Below are the code and all the weights of a small trained network. Each question names an input and a target symbol and asks about switching units off, where a switched-off unit gives its printed mean instead of its output.

import numpy as np


def w(rows, s, z=0):
    codes = np.array(rows[::2]) - 128.0
    scale = np.full(codes.shape[1], s)
    scale[-1] = z or s
    return codes * scale


def f(y):
    return y / 2 * (1 + np.tanh(0.7978845608 * (y + 0.044715 * y**3)))


def softmax(a):
    e = np.exp(a - a.max(-1, keepdims=True))
    return e / e.sum(-1, keepdims=True)


def log_softmax(a):
    a = a - a.max(-1, keepdims=True)
    return a - np.log(np.exp(a).sum(-1, keepdims=True))


def net(x, mask):
    ids = ['ΘΞΠΣαγδεζλτφψω'.index(c) for c in x.split()]
    T = len(ids)
    res = E[ids] + P[:T]
    u = 0
    for l in range(3):
        q, k, v = (res @ M[l].T for M in (Q, K, V))
        z = softmax(np.where(np.tri(T) > 0, q @ k.T / 3**0.5, -1e9)) @ v
        res = res + np.where(mask[u], z, O[l][:, -1]) @ O[l][:, :-1]
        u += 1
        y = f(res @ A[l][:, :-1].T + A[l][:, -1])
        res = res + np.where(mask[u : u + 12], y, B[l][:, -1]) @ B[l][:, :-1]
        u += 12
    return log_softmax(res[-1] @ U[:, :-1].T + U[:, -1])


Q, K, V, O, A, B = {}, {}, {}, {}, {}, {}
E = w([
[137,139,118],'Θ',
[160,79,72],'Ξ',
[175,124,55],'Π',
[107,255,173],'Σ',
[138,139,117],'α',
[125,161,161],'γ',
[128,147,140],'δ',
[199,182,32],'ε',
[134,142,124],'ζ',
[132,146,131],'λ',
[111,131,188],'τ',
[136,40,85],'φ',
[114,120,173],'ψ',
[110,84,165],'ω',
],0.0046)
P = w([
[165,119,109],'0',
[96,138,110],'1',
[171,124,133],'2',
[67,137,97],'3',
[173,123,143],'4',
[2,146,85],'5',
[168,124,160],'6',
[94,125,121],'7',
[164,113,153],'8',
[100,134,112],'9',
],0.0063)
Q[0] = w([
[85,178,251],'L0H1',
[101,123,89],'L0H1',
[91,154,180],'L0H1',
],0.02)
K[0] = w([
[254,95,187],'L0H1',
[103,149,156],'L0H1',
[177,120,173],'L0H1',
],0.025)
V[0] = w([
[230,135,161],'L0H1',
[253,86,210],'L0H1',
[107,132,66],'L0H1',
],0.0055)
O[0] = w([
[92,140,223,126],'L0H1',
[120,179,254,81],'L0H1',
[141,78,103,247],'L0H1',
],0.0064,0.00011)
A[0] = w([
[125,135,122,133],'L0N1',
[155,83,80,107],'L0N2',
[126,15,132,44],'L0N3',
[128,128,128,128],'L0N4',
[124,133,94,114],'L0N5',
[94,73,192,97],'L0N6',
[129,126,129,127],'L0N7',
[121,142,113,123],'L0N8',
[128,128,128,128],'L0N9',
[250,104,176,163],'L0N10',
[104,200,183,2],'L0N11',
[116,147,101,121],'L0N12',
],0.016,0.00076)
B[0] = w([
[134,131,131,130],'L0N1',
[151,157,82,179],'L0N2',
[54,102,76,163],'L0N3',
[128,128,128,128],'L0N4',
[150,150,130,141],'L0N5',
[125,141,204,171],'L0N6',
[127,128,127,128],'L0N7',
[143,135,137,131],'L0N8',
[128,128,128,128],'L0N9',
[175,5,142,249],'L0N10',
[187,152,89,165],'L0N11',
[152,142,143,139],'L0N12',
],0.029,0.0015)
Q[1] = w([
[59,97,185],'L1H1',
[190,167,12],'L1H1',
[95,125,110],'L1H1',
],0.012)
K[1] = w([
[88,115,190],'L1H1',
[155,121,9],'L1H1',
[104,113,119],'L1H1',
],0.014)
V[1] = w([
[99,136,180],'L1H1',
[140,104,43],'L1H1',
[253,176,200],'L1H1',
],0.0042)
O[1] = w([
[81,175,140,48],'L1H1',
[206,59,113,254],'L1H1',
[2,48,147,84],'L1H1',
],0.004,0.00099)
A[1] = w([
[118,126,127,132],'L1N1',
[117,124,128,128],'L1N2',
[127,127,131,122],'L1N3',
[127,126,128,127],'L1N4',
[134,131,128,123],'L1N5',
[132,129,130,125],'L1N6',
[128,128,128,128],'L1N7',
[131,127,130,121],'L1N8',
[139,114,153,91],'L1N9',
[128,128,128,128],'L1N10',
[127,128,128,128],'L1N11',
[254,193,240,9],'L1N12',
],0.0036,0.0016)
B[1] = w([
[124,132,131,124],'L1N1',
[123,132,133,108],'L1N2',
[125,136,131,87],'L1N3',
[129,125,129,135],'L1N4',
[127,133,127,97],'L1N5',
[129,125,126,118],'L1N6',
[128,128,128,128],'L1N7',
[128,130,129,103],'L1N8',
[138,99,133,106],'L1N9',
[128,128,128,128],'L1N10',
[128,127,128,122],'L1N11',
[89,156,1,9],'L1N12',
],0.0076,0.00011)
Q[2] = w([
[91,120,114],'L2H1',
[84,164,83],'L2H1',
[77,250,93],'L2H1',
],0.014)
K[2] = w([
[96,125,129],'L2H1',
[90,112,173],'L2H1',
[72,126,254],'L2H1',
],0.013)
V[2] = w([
[165,133,103],'L2H1',
[113,100,9],'L2H1',
[249,175,116],'L2H1',
],0.019)
O[2] = w([
[171,132,103,184],'L2H1',
[86,116,29,255],'L2H1',
[255,158,109,182],'L2H1',
],0.021,0.005)
A[2] = w([
[61,141,121,181],'L2N1',
[138,70,184,231],'L2N2',
[158,20,140,92],'L2N3',
[152,128,115,188],'L2N4',
[192,151,171,148],'L2N5',
[130,131,127,118],'L2N6',
[115,115,130,145],'L2N7',
[94,1,105,153],'L2N8',
[65,194,121,72],'L2N9',
[126,210,102,170],'L2N10',
[104,56,183,25],'L2N11',
[138,160,100,3],'L2N12',
],0.013,0.0048)
B[2] = w([
[52,127,57,198],'L2N1',
[4,145,127,204],'L2N2',
[114,57,164,196],'L2N3',
[188,125,99,193],'L2N4',
[80,188,50,203],'L2N5',
[124,127,132,128],'L2N6',
[96,144,145,141],'L2N7',
[179,205,218,253],'L2N8',
[176,26,95,164],'L2N9',
[130,111,204,161],'L2N10',
[223,47,168,184],'L2N11',
[48,89,151,172],'L2N12',
],0.023,0.016)
U = w([
[37,164,107,156],'Θ',
[148,198,25,97],'Ξ',
[245,45,162,170],'Π',
[47,9,103,121],'Σ',
[135,143,136,143],'α',
[137,137,138,177],'γ',
[187,56,45,86],'δ',
[229,140,212,92],'ε',
[2,209,78,64],'ζ',
[126,98,189,90],'λ',
[123,233,185,139],'τ',
[139,93,232,42],'φ',
[126,139,120,140],'ψ',
[113,146,113,255],'ω',
],0.0028,0.0065)

Each question gives the input, a string of symbols that net reads in full, and the target symbol t.
The units are the heads (3 rows each of Q, K, V and O) and the neurons (one row each of A and B). Each row of codes is followed by its name. A weight is (code - 128) times the scale printed after its matrix; where a second scale follows, it is the last column's (O, A, B and U).
mask holds one flag per unit, layer by layer, with each layer's heads first. A switched-off unit (its flag False) gives its mean, the last column of its rows in O or B, instead of its output. The means were averaged over made-up inputs and are rounded, as every weight is.
A unit's drop is (log p(t) with every unit on - log p(t) with that unit switched off) / (log p(t) with every unit on - log p(t) with every unit switched off).
The circuit of an input: a set's keep is (log p(t) with only the set's units on - log p(t) with every unit switched off) / (log p(t) with every unit on - log p(t) with every unit switched off). Starting from the 12 units with the biggest drops (on a tie, the unit counted first), units are removed one at a time, each time the one whose removal leaves the highest keep (on an exact tie, the one counted first), for as long as the keep stays at least 0.8.
circuit, biggest first: the units of the circuit, biggest drop first
most important unit: the unit with the biggest drop
k most important neurons: the k neurons with the biggest drops, biggest first
k most important neurons of layer l: the k neurons of layer l with the biggest drops, biggest first
input τ ζ ε ψ τ ζ Σ, target Ξ: circuit, biggest first	(L2N5 L2H1 L0N11 L0H1)
input Ξ τ φ Σ φ Π τ γ ζ, target Π: circuit, biggest first	(L2N2 L2N5)
input ψ Π Σ δ Ξ τ, target ζ: 4 most important neurons	(L0N11 L0N10 L0N3 L0N2)
input α φ ζ α Θ Ξ ω ω τ α, target Σ: 4 most important neurons	(L0N10 L2N8 L0N6 L0N2)
input Ξ ω φ Ξ ω, target ε: 3 most important neurons	(L2N8 L0N10 L0N2)
input ω γ Θ Π α Σ δ α ε τ, target ζ: circuit, biggest first	(L2H1 L2N11 L0N3 L2N5)
input φ ω ω τ, target Σ: circuit, biggest first	(L0N10 L2H1 L2N8 L2N9)
input φ δ ω ω Σ ω α, target Ξ: circuit, biggest first	(L2H1 L2N5 L0N11 L0N10)
input λ δ Σ Σ Π δ ω Σ ω Π, target Σ: most important unit	L0N10
input δ α ω ψ ω ω φ Ξ, target Σ: circuit, biggest first	(L0N10 L2N8)
input Π γ ε λ ω Σ Π α ω, target Π: circuit, biggest first	(L2H1 L0N10 L2N2)
input φ τ ω Θ ω Σ, target Σ: 2 most important neurons	(L0N10 L2N8)
input Σ ω φ Ξ, target Σ: 3 most important neurons	(L0N10 L2N9 L2N1)
input Ξ Θ Θ ψ Θ λ τ ψ φ, target τ: circuit, biggest first	(L2N8 L0N3 L2H1 L0H1)
input ψ ω λ φ Σ α ω, target Ξ: circuit, biggest first	(L2H1 L2N5 L0N11)
input Σ δ Ξ ε ω ψ δ, target δ: most important neuron	(L0N3)
input ω ω φ φ Θ, target τ: circuit, biggest first	(L2N8 L0N3 L2H1 L0N10)
input ω φ ψ δ Θ φ α Ξ ω φ, target Σ: circuit, biggest first	(L2H1 L2N9 L0N3)
input ε δ α ω τ Θ, target Σ: circuit, biggest first	(L0N10 L2N8)
input τ Θ φ α δ φ ω Π ψ, target Π: most important unit	L0H1
input ω Σ ε φ α ω φ Σ, target Σ: circuit, biggest first	(L0N10 L2H1 L2N8 L2N9)
input ω Σ Π α δ, target Π: 4 most important neurons of layer 0	(L0N2 L0N10 L0N6 L0N11)
input α Θ Σ ε Ξ, target ε: 4 most important neurons of layer 0	(L0N2 L0N3 L0N10 L0N11)
input ψ Ξ γ δ δ Θ α ω τ, target ε: 3 most important neurons	(L2N8 L0N10 L0N2)
input ψ Π ω ψ δ φ φ, target τ: circuit, biggest first	(L2N8 L0N3 L0H1 L2H1)
input α γ δ ζ ω, target φ: 4 most important neurons of layer 0	(L0N10 L0N2 L0N11 L0N5)
input ω Θ α τ Π γ α, target Π: most important unit	L2H1
input τ ψ Θ Π Ξ φ Θ, target τ: 4 most important neurons	(L2N8 L0N3 L0N10 L0N11)
